Below are the code and all the weights of a small trained network. Each question names an input and a target symbol and asks about switching units off, where a switched-off unit gives its printed mean instead of its output.

import numpy as np


def w(rows, s, z=0):
    codes = np.array(rows[::2]) - 128.0
    scale = np.full(codes.shape[1], s)
    scale[-1] = z or s
    return codes * scale


def norm(h):
    return h / np.sqrt((h * h).mean(-1, keepdims=True) + 1e-5)


def f(y):
    return y / 2 * (1 + np.tanh(0.7978845608 * (y + 0.044715 * y**3)))


def softmax(a):
    e = np.exp(a - a.max(-1, keepdims=True))
    return e / e.sum(-1, keepdims=True)


def log_softmax(a):
    a = a - a.max(-1, keepdims=True)
    return a - np.log(np.exp(a).sum(-1, keepdims=True))


def net(x, mask):
    ids = ['βγζθλμξπστφψω'.index(c) for c in x.split()]
    T = len(ids)
    res = E[ids] + P[:T]
    u = 0
    for l in range(2):
        r = norm(res)
        for j in range(2):
            rows = slice(2 * j, 2 * j + 2)
            q, k, v = (r @ M[l][rows].T for M in (Q, K, V))
            z = softmax(np.where(np.tri(T) > 0, q @ k.T / 2**0.5, -1e9)) @ v
            o = O[l][rows]
            res = res + np.where(mask[u + j], z, o[:, -1]) @ o[:, :-1]
        u += 2
        y = f(norm(res) @ A[l][:, :-1].T + A[l][:, -1])
        res = res + np.where(mask[u : u + 12], y, B[l][:, -1]) @ B[l][:, :-1]
        u += 12
    return log_softmax(norm(res)[-1] @ U[:, :-1].T + U[:, -1])


Q, K, V, O, A, B = {}, {}, {}, {}, {}, {}
E = w([
[148,94,73,135,100],'β',
[131,118,115,146,147],'γ',
[165,164,188,63,149],'ζ',
[142,110,86,143,107],'θ',
[156,125,135,122,133],'λ',
[143,117,129,124,145],'μ',
[135,132,150,157,173],'ξ',
[139,46,30,59,92],'π',
[120,122,166,161,196],'σ',
[122,58,59,55,130],'τ',
[103,232,84,149,76],'φ',
[2,145,7,77,155],'ψ',
[42,209,70,68,175],'ω',
],0.0083)
P = w([
[3,98,162,195,137],'0',
[182,107,62,123,182],'1',
[72,56,182,110,69],'2',
[166,142,67,98,168],'3',
[60,105,112,26,36],'4',
[206,124,118,90,139],'5',
],0.0068)
Q[0] = w([
[149,96,120,163,128],'L0H0',
[203,130,121,79,105],'L0H0',
[17,208,186,146,194],'L0H1',
[40,255,134,224,11],'L0H1',
],0.0087)
K[0] = w([
[111,112,113,131,173],'L0H0',
[96,178,71,73,98],'L0H0',
[130,254,203,182,169],'L0H1',
[121,249,122,230,23],'L0H1',
],0.0088)
V[0] = w([
[136,104,114,127,66],'L0H0',
[253,47,146,125,105],'L0H0',
[135,56,78,236,126],'L0H1',
[75,102,94,32,66],'L0H1',
],0.0068)
O[0] = w([
[111,99,62,154,102,139],'L0H0',
[185,132,157,1,12,4],'L0H0',
[72,86,63,240,99,150],'L0H1',
[115,132,240,129,246,235],'L0H1',
],0.0043,0.0044)
A[0] = w([
[107,133,112,126,222,66],'L0N0',
[255,84,215,120,64,25],'L0N1',
[235,228,147,136,90,45],'L0N2',
[146,117,63,165,64,1],'L0N3',
[162,140,78,116,137,70],'L0N4',
[106,19,155,106,57,49],'L0N5',
[19,56,238,48,164,217],'L0N6',
[14,126,125,147,42,105],'L0N7',
[234,133,193,212,146,189],'L0N8',
[81,129,143,64,58,68],'L0N9',
[198,33,226,193,132,89],'L0N10',
[91,205,245,143,27,111],'L0N11',
],0.0056,0.00091)
B[0] = w([
[166,117,113,112,50,184],'L0N0',
[176,107,197,24,114,120],'L0N1',
[172,111,43,165,101,134],'L0N2',
[168,96,136,136,183,126],'L0N3',
[138,74,89,131,121,138],'L0N4',
[58,190,164,188,55,149],'L0N5',
[47,92,6,248,51,253],'L0N6',
[89,228,211,84,186,175],'L0N7',
[137,40,38,85,101,137],'L0N8',
[131,203,116,112,99,133],'L0N9',
[69,88,2,139,97,142],'L0N10',
[195,170,99,202,193,140],'L0N11',
],0.0083,0.0043)
Q[1] = w([
[152,72,152,123,109],'L1H0',
[173,154,249,235,33],'L1H0',
[167,177,133,138,200],'L1H1',
[43,123,94,72,190],'L1H1',
],0.015)
K[1] = w([
[191,124,104,191,58],'L1H0',
[202,12,248,192,160],'L1H0',
[96,118,80,185,47],'L1H1',
[199,150,12,90,96],'L1H1',
],0.011)
V[1] = w([
[36,117,84,2,181],'L1H0',
[81,16,139,139,71],'L1H0',
[123,113,55,91,206],'L1H1',
[140,161,51,78,109],'L1H1',
],0.0096)
O[1] = w([
[56,154,150,141,253,174],'L1H0',
[42,48,119,72,117,129],'L1H0',
[170,139,205,86,88,255],'L1H1',
[180,141,194,137,146,159],'L1H1',
],0.0065,0.006)
A[1] = w([
[126,84,115,157,122,107],'L1N0',
[182,111,129,136,153,113],'L1N1',
[12,134,135,175,123,122],'L1N2',
[115,154,126,101,231,78],'L1N3',
[169,70,205,138,154,103],'L1N4',
[146,157,86,186,133,115],'L1N5',
[93,152,228,129,66,99],'L1N6',
[126,56,172,110,77,94],'L1N7',
[131,126,139,132,130,108],'L1N8',
[236,140,100,178,86,3],'L1N9',
[155,88,62,133,126,110],'L1N10',
[41,81,179,79,71,94],'L1N11',
],0.011,0.0045)
B[1] = w([
[130,145,140,98,96,142],'L1N0',
[97,174,128,172,116,146],'L1N1',
[82,145,40,72,19,254],'L1N2',
[177,19,136,192,65,154],'L1N3',
[55,155,72,151,180,136],'L1N4',
[66,96,148,105,167,168],'L1N5',
[170,175,216,173,133,155],'L1N6',
[114,81,171,23,183,148],'L1N7',
[132,136,115,128,130,122],'L1N8',
[193,199,3,146,229,171],'L1N9',
[174,170,168,101,87,159],'L1N10',
[76,208,125,254,167,188],'L1N11',
],0.013,0.0087)
U = w([
[42,138,50,133,41,208],'β',
[135,203,228,181,101,211],'γ',
[153,113,119,90,117,49],'ζ',
[167,111,126,84,100,52],'θ',
[157,108,124,91,109,59],'λ',
[144,113,117,101,120,1],'μ',
[167,106,115,91,104,59],'ξ',
[65,107,160,83,206,128],'π',
[143,97,134,87,122,73],'σ',
[73,106,146,108,191,47],'τ',
[197,176,21,154,199,170],'φ',
[149,2,93,189,113,142],'ψ',
[158,53,146,223,155,152],'ω',
],0.0077,0.0021)

Each question gives the input, a string of symbols that net reads in full, and the target symbol t.
The units are the heads (2 rows each of Q, K, V and O) and the neurons (one row each of A and B). Each row of codes is followed by its name. A weight is (code - 128) times the scale printed after its matrix; where a second scale follows, it is the last column's (O, A, B and U).
mask holds one flag per unit, layer by layer, with each layer's heads first. A switched-off unit (its flag False) gives its mean, the last column of its rows in O or B, instead of its output. The means were averaged over made-up inputs and are rounded, as every weight is.
A unit's drop is (log p(t) with every unit on - log p(t) with that unit switched off) / (log p(t) with every unit on - log p(t) with every unit switched off).
The circuit of an input: a set's keep is (log p(t) with only the set's units on - log p(t) with every unit switched off) / (log p(t) with every unit on - log p(t) with every unit switched off). Starting from the 12 units with the biggest drops (on a tie, the unit counted first), units are removed one at a time, each time the one whose removal leaves the highest keep (on an exact tie, the one counted first), for as long as the keep stays at least 0.8.
circuit, biggest first: the units of the circuit, biggest drop first
most important unit: the unit with the biggest drop
top k neurons: the k neurons with the biggest drops, biggest first
top k neurons in layer l: the k neurons of layer l with the biggest drops, biggest first
heads that matter: for each layer, one digit per head in row order, 1 if its drop is at least 0.15 and else 0, layers parted by /
input φ π φ ζ π, target γ: circuit, biggest first : [L1H1 L1N6 L0N5]
input ζ ψ θ φ, target ψ: most important unit : L1N3
input φ π λ λ, target π: heads that matter : 01 / 10
input ζ ω φ ζ, target ω: circuit, biggest first : [L1N3 L1N2]
input φ φ π β, target φ: circuit, biggest first : [L1H0 L1N9]
input γ θ γ β π ξ, target π: heads that matter : 00 / 10
input π π β β, target π: top 2 neurons : [L0N6 L1N2]
input ω λ π ζ, target π: top 4 neurons : [L0N7 L0N8 L0N11 L0N9]
input γ ψ ξ θ, target ψ: top 2 neurons : [L0N6 L1N3]
input π ψ μ φ φ, target γ: top 2 neurons in layer 0 : [L0N7 L0N6]
input π σ φ β ζ ω, target ω: circuit, biggest first : [L1N3 L1N2 L0N6]
input φ ψ ζ γ, target ψ: circuit, biggest first : [L0N6 L1N3]
input ζ φ ψ φ γ φ, target φ: circuit, biggest first : [L0N2 L1N2 L1N9]
input ψ ω γ π, target ω: most important unit : L1H0
input φ φ π λ, target φ: top 2 neurons : [L0N6 L1N9]
input λ φ γ γ, target φ: top 3 neurons : [L0N6 L1N9 L1N2]
input π β φ φ τ ξ, target φ: circuit, biggest first : [L1H0 L1N9 L0N8]
input ζ ξ φ ζ ζ, target γ: top 2 neurons : [L1N6 L1N2]
input ζ ψ θ β, target ψ: top 2 neurons in layer 1 : [L1N3 L1N11]
input λ μ ψ ξ, target ψ: top neuron : [L0N6]
input φ φ φ ω, target ω: circuit, biggest first : [L1N3 L0N6 L1N2]
input τ φ τ γ ξ π, target π: top 3 neurons in layer 1 : [L1N7 L1N2 L1N4]
input λ ψ ξ φ, target ψ: top 2 neurons : [L0N6 L1N3]
input γ π τ φ σ μ, target φ: top 3 neurons : [L0N6 L1N9 L1N2]
input π λ φ θ, target φ: top 2 neurons : [L0N6 L1N9]
